Below is a small trained network, with its code and all its weights. Each question gives an input and a class and asks what happens when units are switched off, that is, made to give their printed mean instead of their output.

import numpy as np


def w(rows, s, z=0):
    codes = np.array(rows[::2]) - 128.0
    scale = np.full(codes.shape[1], s)
    scale[-1] = z or s
    return codes * scale


def f(y):
    return np.maximum(y, 0)


def log_softmax(a):
    a = a - a.max(-1, keepdims=True)
    return a - np.log(np.exp(a).sum(-1, keepdims=True))


def net(x, mask):
    res = np.array(x, float).reshape(1, 3) / 4 @ E
    y = f(res @ A[0][:, :-1].T + A[0][:, -1])
    res = res + np.where(mask, y, B[0][:, -1]) @ B[0][:, :-1]
    return log_softmax(res[-1] @ U[:, :-1].T + U[:, -1])


A, B = {}, {}
E = w([
[128,127,140,122,80,122,143],'x0',
[66,244,146,131,138,21,72],'x1',
[81,84,94,2,69,128,55],'x2',
],0.0093)
A[0] = w([
[82,170,155,153,123,46,48,159],'n0',
[184,24,90,133,114,217,155,164],'n1',
[31,186,124,142,132,21,101,173],'n2',
[81,111,99,65,115,129,92,21],'n3',
[199,168,200,254,156,118,195,1],'n4',
[96,93,93,25,107,122,63,47],'n5',
],0.0069,0.00087)
B[0] = w([
[195,150,196,67,190,188,146,233],'n0',
[229,198,220,92,222,169,199,236],'n1',
[207,202,184,67,176,193,175,253],'n2',
[83,79,105,175,116,133,50,190],'n3',
[36,26,52,246,60,3,20,247],'n4',
[44,97,44,200,55,92,111,226],'n5',
],0.007,0.0075)
U = w([
[231,160,255,98,174,181,152,254],'0',
[21,62,42,174,108,107,71,2],'1',
],0.0095,0.00069)

Each question gives the input, the list of numbers given to net, and the class t.
The units are the neurons (one row each of A and B). Each row of codes is followed by its name. A weight is (code - 128) times the scale printed after its matrix; where a second scale follows, it is the last column's (A, B and U).
mask holds one flag per neuron, in row order. A switched-off neuron (its flag False) gives its mean, the last column of its row in B, instead of its output. The means were averaged over made-up inputs and are rounded, as every weight is.
A unit's drop is (log p(t) with every unit on - log p(t) with that unit switched off) / (log p(t) with every unit on - log p(t) with every unit switched off).
unit that matters most: the unit with the biggest drop
top k neurons: the k neurons with the biggest drops, biggest first
drop when u is switched off: that unit's drop, to one decimal
input [-1,-1,-2], class 1: unit that matters most : n2
input [-7,5,5], class 0: top 3 neurons : [n2 n4 n0]
input [8,2,-3], class 1: top 2 neurons : [n1 n4]
input [8,8,6], class 0: top 3 neurons : [n2 n0 n4]
input [4,8,7], class 0: top 2 neurons : [n2 n0]
input [-8,3,3], class 0: top 3 neurons : [n4 n2 n0]
input [3,8,5], class 0: top 2 neurons : [n2 n0]
input [-5,3,-4], class 1: top 2 neurons : [n4 n1]
input [6,-7,-8], class 1: top 2 neurons : [n4 n2]
input [-5,5,4], class 0: drop when n4 is switched off : 0.7
input [-7,-6,-8], class 1: drop when n4 is switched off : 1.8
input [8,5,-6], class 1: drop when n4 is switched off : 2.9
input [3,8,4], class 0: drop when n4 is switched off : 0.0
input [1,1,-2], class 1: unit that matters most : n1
